Below is a small trained network, with its code and all its weights. Each question gives an input and a class and asks what happens when units are switched off, that is, made to give their printed mean instead of their output.

import numpy as np


def w(rows, s, z=0):
    codes = np.array(rows[::2]) - 128.0
    scale = np.full(codes.shape[1], s)
    scale[-1] = z or s
    return codes * scale


def norm(h):
    return h / np.sqrt((h * h).mean(-1, keepdims=True) + 1e-5)


def f(y):
    return y / 2 * (1 + np.tanh(0.7978845608 * (y + 0.044715 * y**3)))


def log_softmax(a):
    a = a - a.max(-1, keepdims=True)
    return a - np.log(np.exp(a).sum(-1, keepdims=True))


def net(x, mask):
    res = np.array(x, float).reshape(1, 2) / 4 @ E
    u = 0
    for l in range(3):
        y = f(norm(res) @ A[l][:, :-1].T + A[l][:, -1])
        res = res + np.where(mask[u : u + 6], y, B[l][:, -1]) @ B[l][:, :-1]
        u += 6
    return log_softmax(norm(res)[-1] @ U[:, :-1].T + U[:, -1])


A, B = {}, {}
E = w([
[244,187,172,222,46,28,166,125],'x0',
[254,193,232,146,217,116,121,216],'x1',
],0.0004)
A[0] = w([
[206,196,153,247,51,2,149,151,200],'L0N0',
[108,95,121,79,198,180,96,154,83],'L0N1',
[243,223,199,154,148,106,120,149,253],'L0N2',
[84,107,71,125,27,139,111,58,69],'L0N3',
[248,219,226,156,189,110,102,168,118],'L0N4',
[189,176,139,231,24,19,176,110,86],'L0N5',
],0.0026,0.0011)
B[0] = w([
[125,42,217,37,160,110,191,39,251],'L0N0',
[195,152,188,116,124,125,177,61,157],'L0N1',
[63,25,143,72,77,55,170,102,229],'L0N2',
[180,76,107,85,84,98,194,209,181],'L0N3',
[243,26,112,9,32,47,233,146,232],'L0N4',
[192,92,219,21,229,134,147,73,222],'L0N5',
],0.0015,0.0031)
A[1] = w([
[87,242,166,222,214,184,37,7,33],'L1N0',
[63,154,91,191,110,177,47,131,35],'L1N1',
[102,114,67,155,59,104,123,252,7],'L1N2',
[14,36,188,104,112,66,136,51,153],'L1N3',
[102,142,141,132,178,136,144,95,152],'L1N4',
[160,217,202,106,197,179,145,60,98],'L1N5',
],0.0025,0.0011)
B[1] = w([
[98,157,236,127,192,144,93,48,134],'L1N0',
[158,102,161,113,112,90,165,115,115],'L1N1',
[51,123,90,170,114,164,128,57,133],'L1N2',
[180,194,159,146,63,71,67,250,255],'L1N3',
[128,147,140,145,110,123,151,163,135],'L1N4',
[53,123,71,119,122,182,106,148,155],'L1N5',
],0.0023,0.0017)
A[2] = w([
[60,167,85,198,160,186,41,123,73],'L2N0',
[95,225,184,198,123,133,9,112,134],'L2N1',
[55,102,35,253,13,128,198,54,7],'L2N2',
[161,24,107,68,85,55,202,147,103],'L2N3',
[74,132,60,212,70,120,126,149,29],'L2N4',
[185,15,243,68,109,2,182,135,65],'L2N5',
],0.0031,0.002)
B[2] = w([
[166,98,218,152,118,71,180,60,129],'L2N0',
[2,126,162,234,121,155,127,86,119],'L2N1',
[52,43,73,145,75,188,208,222,155],'L2N2',
[85,110,215,135,157,131,145,64,220],'L2N3',
[99,124,146,206,140,148,153,98,125],'L2N4',
[174,57,166,66,51,62,218,24,253],'L2N5',
],0.0027,0.0063)
U = w([
[248,248,72,243,7,22,7,250,8],'0',
[252,251,16,9,246,246,3,246,63],'1',
[251,247,8,251,116,74,8,186,1],'2',
[5,4,5,249,9,250,248,248,255],'3',
[250,246,10,247,113,79,7,186,1],'4',
[251,5,250,5,9,5,252,9,255],'5',
[10,247,252,245,248,250,7,5,242],'6',
[251,244,17,249,119,77,10,193,1],'7',
],0.0039,0.0037)

Each question gives the input, the list of numbers given to net, and the class t.
The units are the neurons (one row each of A and B). Each row of codes is followed by its name. A weight is (code - 128) times the scale printed after its matrix; where a second scale follows, it is the last column's (A, B and U).
mask holds one flag per neuron, layer by layer. A switched-off neuron (its flag False) gives its mean, the last column of its row in B, instead of its output. The means were averaged over made-up inputs and are rounded, as every weight is.
A unit's drop is (log p(t) with every unit on - log p(t) with that unit switched off) / (log p(t) with every unit on - log p(t) with every unit switched off).
unit that matters most: the unit with the biggest drop
k most important neurons: the k neurons with the biggest drops, biggest first
k most important neurons of layer l: the k neurons of layer l with the biggest drops, biggest first
drop when u is switched off: that unit's drop, to one decimal
input [-7,-5], class 3: 3 most important neurons -> [L0N5; L0N0; L2N5]
input [2,-7], class 3: 3 most important neurons -> [L0N0; L0N4; L0N2]
input [1,-4], class 3: 2 most important neurons -> [L0N0; L0N3]
input [-6,-2], class 6: unit that matters most -> L1N0
input [-8,-4], class 6: 2 most important neurons -> [L2N5; L1N0]
input [-4,-1], class 6: 3 most important neurons -> [L0N4; L1N0; L0N2]
input [-2,-3], class 3: 2 most important neurons -> [L0N0; L0N5]
input [-8,-2], class 6: 4 most important neurons -> [L0N4; L2N5; L0N2; L1N0]
input [-7,1], class 6: 2 most important neurons -> [L0N4; L2N5]
input [-8,7], class 1: 4 most important neurons -> [L0N0; L2N5; L0N3; L0N2]
input [-6,-6], class 3: 2 most important neurons -> [L0N5; L0N0]
input [-5,-2], class 6: 2 most important neurons -> [L1N0; L0N4]
input [-7,0], class 6: 2 most important neurons -> [L0N4; L2N5]
input [-7,-6], class 3: 2 most important neurons of layer 0 -> [L0N5; L0N0]
input [-5,-5], class 3: unit that matters most -> L0N5
input [-3,2], class 6: drop when L0N0 is switched off -> 0.6
input [-4,0], class 6: drop when L0N4 is switched off -> 0.5
input [-1,-7], class 3: drop when L0N0 is switched off -> 0.3
input [-3,-8], class 3: drop when L1N5 is switched off -> 0.0
